(in the rows, 128 means zero)
Known rows:
k694: [142 141 106 131 144 106 109 166  89  93 170 146 156 116  93 109 166  85
 119  77 128 136 135 144 103  82 129 102 161 158 134 106 136 131 106 114
 113 101 119 101 106 161 130 120 114 140 144 142  85 103  84 116 133 116
 169]
k905: [158 135 116 101 138 130 150 104 172 122 154 114 161  93 189 145 143 124
 121 124 112 149 110 123  98  85 127  54 180 111 154 139 122 129 119 138
 105 134 100 116 109 116  99 140  68  84 114  72 152 149 152 105 152 148
  90]
k210: [148 111 146 145 107 105 112  94 152 114  94 107  94 218  95  99 104 135
 136 177 118 116 133 129 105  97 133 174 160 102 112 120 130 114 149 148
 153 140 115 145 130 109 146 138 135 101 102 157 152 164 119 120 131 146
 114]
k498: [107 110 136 131 133 150 148 116 108 196 166 130 110  67  92 140 111 133
 135 168 131 121 129 132 179 210 119 196  67 151 137  98 111 110 146 134
  99 145 121 149 138 132 149 143 149 137 135  59 124 163 124 150  97 137
 114]
k353: [128 111 107 162 114 122 120 141 151 197 117 143  92 182  83  99 116 141
 117 153 116 115 127 140 107 109 134 109 155 110 108  96 132 110 150 113
  97 118 122 139 116 148 154 110 132  92 105 171 105 156  82 153 107 147
 162]
k227: [117 141 104 114 144 124 119 168  98 127 171 139 164  68 110 148 157  85
 158  81 116 125 147 131 124  64 110 155 109 109 150  99 149 139  89 146
 120 131  99 102 131 150 111 138 117 153 163  93  90 143 161  87 103 106
  89]
k873: [111 138 101 105 150 116 121 152 164 152 173 134 162  48 212 143 163  78
 112  69 143 150 126 133 129 128 126  82 157 173 145 131 109 132  92 112
 103 114 140 111 134 154 100 114 134 120  91 120 144 121 125 130 105 114
 174]
k120: [150 146 147 106 133 105 106 117 148  79  92 142 155 208 175 111 160 136
 108  75 160 134 124 116 105  90 130 107 186 113 108 168 127 143 135 116
 166 119 134 131 124 112  96 113 123 154 114 172 149 116 155 119 177 107
 141]
k15: [155 124 109 128 109 124 100 165  74  82  96 107 144 220  92  98 107 118
 161  88 117 113 148 131 119  85 130 164 102 105 117 108 170 119 145 127
 160 106 116 103 120 130 155 138 127 161 149 182  86  98 151 115 159 118
 106]
k402: [137 109 150 133 105 134 150  95 108 137  98 117 114 123  96 115 100 144
 160 174 109 115 122 137 118 127 116 171 141  98 126 114 126 108 162 156
 128 146  99 145 124 107 161 138 137 112 136  76 136 170 140 111 110 148
  93]
k510: [141 111 113 112 107 159 139 118 143 203 146 139 145 125 125 143 100 139
 138 176 117 117 118 124 144 124 121  81 140 136 127 104 131 113 135 110
  99 118 121 115 123 117 139 133 103 121 134 167 118 148 127 148 113 144
 105]
k664: [124 116 130 151 107 119 104 141 115 100 101 117 128 213  99 104  96 137
 162 141 118 116 146 130 111  80 124 179  69  92 117 101 173 129 143 157
 139 140 103 119 137 119 154 142 146 146 139 158 107 128 158 107 157 129
  94]
k657: [123 143 146 106 143 114 152 112 148  73 147 125 168 114 186 152 155 145
 123 102 113 143 125 113 101  96 122  92 146 101 141 173 132 168  84 129
 162 147 130 115 121 106  99 135 108 115 151 105 153  55 150  95 126 104
  97]
k807: [120 118 145 152 107 110 150 122 124 108 101 125  79 213  84 125 100 152
 111 164 115 118 104 130 115 155 115 144 149  98 105 147 114 134 149 123
 147 156 146 152 119 115 158 114 149  95 133 158 145 155  85 140 109 142
 167]
k6: [131 112 150 162 104 121  97 117 120  99  97  96  88 205  80  92 101 159
 138 166 129 112 147 127 118 105 152 187  61  88 108 114 160 130 152 146
 159 133 149 145 138 117 154 137 149 143  91 186 132 136 152 147 162 138
 101]
k940: [126 114 110 148 114 138 144 117 136 205 153 143 123 109  96 121 108 145
 113 167 112 126 116 139 121 123 113 121 147 122 127  97 114 114 146 120
  86 117 119 143 110 136 155 130 125  92 131 116 113 175  81 159 103 150
 139]
k725: [147 135 147 106 147 129 125 112 148  76 123  96 170  78 201 146 142 121
 122 111 128 139 142 121 108  93 129 135 143 130 151 155 131 151 105 142
 157 134 138 127 125 115 101 142 106 128 126  63 148  75 160 120 143 108
  93]
k889: [140 141 140 103 141 128 135 109 159 111 137 106 159  63 202 147 141 124
 122 115 114 136 135 118 107 103 124 133 139 112 152 158 125 147  98 141
 141 134 137 113 136 115  96 139  95 113 112  70 156 105 157 109 139 116
 101]
k727: [124 123 110 152 144 119 124 159  75 146 156 140 133  81  83  99 132 109
 116  80 138 131 123 141 137  99 116 147 125 165 130  98 116 114 151 119
 101 103 133 123 117 156 164 127 147 139 145 122  90 147  78 144 108 139
 172]

Facts:
k603 Δ:549 τ:k303 Λ:voplis
k467 Δ:694 τ:k582 Λ:voplis
k368 Δ:694 τ:k870,k463,k948,k837 Λ:bruflo
k177 Δ:313 τ:k119,k818 Λ:plitor
k905 Δ:436 Λ:voplis
k818 Δ:549 τ:k872 Λ:gigrol
k998 Δ:313 Λ:bruflo
k129 Δ:694 τ:k525 Λ:voplis
k698 Δ:313 τ:k268,k380 Λ:plitor
k760 Δ:549 Λ:bruflo
k552 Δ:436 τ:k730,k76,k807,k888 Λ:bruflo
k322 Δ:694 τ:k993,k698 Λ:skaplek
k840 Δ:694 τ:k664,k208 Λ:gigrol
k268 Δ:694 τ:k380 Λ:gipa
k299 Δ:694 τ:k57 Λ:plitor
k227 Δ:694 τ:k425 Λ:bruflo
k676 Δ:694 τ:k550,k8 Λ:bruflo
k402 Δ:436 τ:k119 Λ:bruflo
k61 Δ:436 Λ:gigrol
k964 Δ:549 Λ:dubras
k144 Δ:549 Λ:gipa
k606 Δ:436 Λ:bruflo
k482 Δ:313 Λ:plitor
k46 Δ:436 Λ:bruflo
k319 Δ:313 Λ:dubras
k619 Δ:694 τ:k308 Λ:bruflo
k291 Δ:694 τ:k374 Λ:dubras
k597 Δ:436 Λ:bruflo
k971 Δ:694 τ:k308,k948 Λ:gigrol
k940 Δ:436 τ:k268 Λ:voplis
k250 Δ:436 τ:k550 Λ:bruflo
k692 Δ:436 τ:k243 Λ:bruflo
k49 Δ:436 Λ:gipa
k628 Δ:694 τ:k476,k250 Λ:bruflo
k151 Δ:549 τ:k129,k337 Λ:bruflo
k954 Δ:694 τ:k808,k510 Λ:voplis
k15 Δ:549 Λ:dubras
k529 Δ:313 τ:k653,k971 Λ:voplis
k870 Δ:549 Λ:dubras
k993 Δ:694 τ:k698 Λ:voplis
k6 Δ:694 τ:k76 Λ:dubras
k680 Δ:694 τ:k402,k635 Λ:voplis
k204 Δ:694 τ:k579 Λ:gipa
k480 Δ:313 τ:k76 Λ:gigrol
k725 Δ:694 Λ:dubras
k58 Δ:549 Λ:skaplek
k733 Δ:694 τ:k556 Λ:voplis
k218 Δ:694 Λ:bruflo
k119 Δ:694 Λ:bruflo
k615 Δ:549 Λ:gigrol
k759 Δ:694 τ:k447 Λ:voplis
k948 Δ:313 τ:k46,k602 Λ:gigrol
k952 Δ:694 τ:k664 Λ:gigrol
k828 Δ:313 Λ:dubras
k525 Δ:313 τ:k6 Λ:bruflo
k243 Δ:436 τ:k556 Λ:bruflo
k807 Δ:436 τ:k268,k250 Λ:gigrol
k8 Δ:694 τ:k6,k210 Λ:skaplek
k374 Δ:694 Λ:gigrol
k33 Δ:436 τ:k759,k15,k838,k208 Λ:gigrol
k408 Δ:549 τ:k33,k21,k501,k676 Λ:gigrol
k380 Δ:694 Λ:bruflo
k635 Δ:436 τ:k640 Λ:gipa
k121 Δ:694 τ:k566 Λ:gipa
k808 Δ:694 Λ:dubras
k756 Δ:313 Λ:gipa
k556 Δ:694 τ:k322,k57,k353 Λ:voplis
k653 Δ:694 τ:k597 Λ:plitor
k522 Δ:436 τ:k552,k119,k6 Λ:voplis
k976 Δ:694 τ:k21,k675 Λ:voplis
k837 Δ:549 τ:k447,k243 Λ:gigrol
k463 Δ:436 τ:k322,k6,k838 Λ:voplis
k76 Δ:694 τ:k268 Λ:voplis
k476 Δ:694 τ:k319,k888 Λ:voplis
k182 Δ:313 τ:k8 Λ:voplis
k988 Δ:694 Λ:plitor
k157 Δ:694 τ:k759,k837 Λ:dubras
k664 Δ:694 τ:k993 Λ:skaplek
k930 Δ:313 τ:k408 Λ:gipa
k246 Δ:313 Λ:gigrol
k216 Δ:694 Λ:gipa
k353 Δ:436 τ:k268,k993,k250 Λ:voplis
k120 Δ:313 Λ:gipa
k602 Δ:694 τ:k597 Λ:plitor
k425 Δ:694 τ:k374,k952 Λ:voplis
k587 Δ:436 τ:k664,k522 Λ:bruflo
k214 Δ:694 τ:k808,k337 Λ:dubras
k154 Δ:694 τ:k976,k402 Λ:voplis
k358 Δ:549 τ:k510,k177 Λ:voplis
k694 Δ:436 τ:k785,k837 Λ:dubras
k872 Δ:549 τ:k888 Λ:voplis
k675 Δ:694 τ:k952 Λ:bruflo
k557 Δ:694 τ:k952,k619,k719,k624 Λ:dubras
k566 Δ:694 τ:k888 Λ:plitor
k727 Δ:436 τ:k550,k447 Λ:dubras
k719 Δ:313 Λ:gipa
k582 Δ:694 τ:k214,k948 Λ:gigrol
k496 Δ:694 τ:k808,k640,k733 Λ:voplis
k774 Δ:694 τ:k208,k719 Λ:gipa
k877 Δ:549 τ:k6,k619,k676 Λ:skaplek
k534 Δ:694 Λ:bruflo
k498 Δ:694 τ:k522 Λ:bruflo
k955 Δ:436 τ:k597,k496,k203 Λ:dubras
k657 Δ:694 Λ:gigrol
k501 Δ:694 τ:k402,k268,k877 Λ:dubras
k798 Δ:694 τ:k808 Λ:bruflo
k303 Δ:694 Λ:plitor
k785 Δ:694 τ:k374 Λ:bruflo
k297 Δ:436 τ:k57 Λ:gipa
k888 Δ:694 τ:k21,k807,k676 Λ:voplis
k203 Δ:549 τ:k730 Λ:skaplek
k210 Δ:436 Λ:bruflo
k78 Δ:436 τ:k692 Λ:gipa
k308 Δ:436 τ:k698 Λ:plitor
k574 Δ:694 τ:k759 Λ:skaplek
k889 Δ:694 Λ:skaplek
k452 Δ:549 τ:k76,k529 Λ:gipa
k873 Δ:694 τ:k692,k120 Λ:bruflo
k94 Δ:694 τ:k619,k888 Λ:voplis
k63 Δ:549 Λ:voplis
k936 Δ:313 τ:k807,k243 Λ:voplis
k838 Δ:436 τ:k322,k698 Λ:bruflo
k820 Δ:313 τ:k46,k250 Λ:voplis
k51 Δ:436 τ:k57 Λ:dubras
k208 Δ:694 τ:k759 Λ:voplis
k624 Δ:694 Λ:voplis
k640 Δ:694 τ:k299,k6,k993,k522 Λ:gipa
k878 Δ:549 τ:k452 Λ:voplis
k386 Δ:313 Λ:voplis
k977 Δ:313 Λ:skaplek
k21 Δ:694 τ:k76 Λ:plitor
k730 Δ:694 τ:k250 Λ:gipa
k510 Δ:549 τ:k664,k125 Λ:voplis
k57 Δ:694 τ:k21,k210 Λ:bruflo
k337 Δ:694 τ:k808,k243 Λ:bruflo
k550 Δ:436 τ:k322 Λ:gigrol
k447 Δ:694 τ:k6,k353 Λ:gigrol
k102 Δ:694 τ:k447,k676 Λ:plitor
k125 Δ:549 τ:k214,k21 Λ:dubras
k858 Δ:694 Λ:voplis
k238 Δ:436 Λ:dubras
k579 Δ:694 τ:k534 Λ:voplis
k270 Δ:694 τ:k374 Λ:skaplek

Rows:
No name comes twice in this set of rows, the named rows included.
[132 145 105 131 112 105 108 171 128  86  97 145 106 219 100 117 155 142
 118  74 113 113 136 127 108  86 149  62 152 108 107 153 148 153  96 109
 156 104 145 101 118 145 148 100 140 152 130 180  92  39 104 104 170 107
 181] -> k837
[122 104 149 149 107 158 145 103 146 200 110 120  88 125  93 139 102 165
 129 176 121 116 141 124 148 184 120 153  63  97 125  93 145 113 152 141
  96 149 124 152 137 112 153 141 144  98 130 120 148 177 147 156 112 149
  90] -> k888
[141 117 117 142 106 127 108 132 136 147 121 128 159 198  93 123 105 131
 165 146 108 115 156 122  99  91 125 168  91  94 131  91 169 131 107 152
 118 142 100 105 128 124 136 139  99 130 161 154 109 144 164 104 140 130
  88] -> k624
[123 130 120 148 111 107 115 154  73  87 108 141 149 197  92 137 106 154
 164  86 113 115 156 121 101  95 108 172  64  92 109 144 170 164  87 155
 162 144 103 104 119 114 161 137 141 158 172 157 108  67 158  93 118 108
  96] -> k952
[106 140 100 143 145 110 113 176 157 175 175 148 135  87 122 128 164  85
 112  70 150 142 135 141 148 144 139 107 104 180 136 102 100 120  99 110
  98 103 147 100 140 161 124 104 142 135  90 152  99 143  88 152 116 111
 174] -> k368
[106 138 103 147 144 117 136 164  64 133 175 155 152  73  90 149 149 136
 152  78 117 125 144 134 164 121 113 163  70 104 117 109 154 153  89 125
 111 146 106 102 123 157 160 121 151 156 167 140  87  93 118 113  98 104
 113] -> k840
[116 148 123 137 121 101 109 144 161  93  96 151  92 195 136 134 164 158
 106  82 127 135 111 118 104 121 146  60 174 110 103 162 125 142 146 108
 148 114 153 131 118 125 104 104 140 128 105 192 149  17  88 128 184 116
 186] -> k948
[111 119 114 132 140 145 132 120 164 210 160 138 113 105 138 145 139 133
 110 157 140 136 122 129 136 183 147  70 116 153 136  86 105 115 135 105
  83 118 155 143 136 149 117 107 143  96  92 147 144 147  94 159 118 140
 170] -> k496
[127 123 101 156 128 119 110 159 147 195 146 151 118 172 105 101 145 130
 113  96 123 125 127 140 112  85 132  80 153 109 116  99 132 107 149 115
  88 110 125 115 115 159 154 104 128  96 110 175  98 145  79 153 117 145
 172] -> k463
[135 113 135 166 108 123 101 123 157 173  99 121  97 228  84  98 105 148
 142 174 119 112 154 128  98  97 148 159  72  93 111  92 161 124 146 128
 106 138 133 151 138 133 146 120 142 112 102 193 121 162 152 150 165 145
 105] -> k993
[155 142 140 102 147 110 129 104 116  79 109 117 168  99 185 135 148 127
 115  86 152 147 107 121 104  93 116  89 166 141 134 174 109 157 110 140
 171 145 102 128 115 110 102 138  90 134 153  50 150 165 154  92 120 119
 108] -> k49

Now the same nodes, written a new way:
Known rows:
k840: [ 82 146 137  74 158 121 141 109 140 145  87 126 118 123]
k208: [107 153 149  95 146 110 130 119 143 178 103 141 161 132]
k988: [133 148 186 134 128  87 110 187 126  90 105 184 167 164]
k619: [139 141 169 121 135 160 114 115 121 170 120 128 175 139]
k877: [138 126 158 149 162 109 117  82 141 165 161 157 222 134]
k676: [131 142 173 133 138 144 116 106 120 170 132 143 184 148]
k888: [117 162 164 120 120  79 134 120 185 143 102 104 148 187]
k501: [131 159 146  90 156 170 124 105 140 126 110  77 126 188]
k203: [152 142 150 126 120 116 119 111 167 169 126 130 197 114]
k151: [147 152 157 125 110 127 109 106 156 182 141 153 188 100]
k129: [114 147 153 108 155 116 132 118 128 150 107 135 165 156]
k820: [141 161 135 117 150 124 128 142 149 143 105  92 122 121]
k452: [138 136 147 139 134 113 131  63 141 120 128 112 183 141]
k653: [123 146 168 116 150 118 135 165 168 164 119 137 183 153]
k144: [144 152 157 129  89  82 101 104 100  83  95 169 163  97]
k640: [114 114 145 134 184 153 133  62  75 148 119 126 191 135]
k299: [118 135 162 120 165 119 138 152 157 175 133 145 192 153]
k905: [147 173 153 146 101  99 115 141 122  80  74 200 137 136]
k204: [127 142 151 119 123 121 131  95 119 141  89 112 166 124]

Rows:
No name comes twice in this set of rows, the named rows included.
[131 158 123  98 137 181 148  97 180  99  57  60  92 166] -> k807
[121 163 159 108 119  95 129 127 169 143  95 114 143 168] -> k476
[133 148 174 129  99  95 112 128  77  69  71 155 150 135] -> k216
[130 144 178 141 127 127 117 104 134 170 138 146 184 149] -> k57
[154 104 136  95 207 243 117 102  61 173 105  88 196 130] -> k322
[141 143 149 108 114 150 131  98 134 133  75  65 153 140] -> k730
[147 150 182 139 107  98  98 154  95  91  87 176 172 147] -> k889
[126 118 171 160 178 121 128  94 102 154 147 161 215 166] -> k8
[154 158 154 161 117 159 122 102 146 164 120 163 181 125] -> k402
[159 150 171 138 102  84  88 138 120  96 114 190 183 118] -> k58
[134 150 136 141 131 114 133 114 125 142 103 101 142  89] -> k930
[147 129 158 116 176 172 128  95 133  88 100  49 147 242] -> k76
[103 143 111  96 181 180 150  91 135 140  87 141 124 112] -> k550

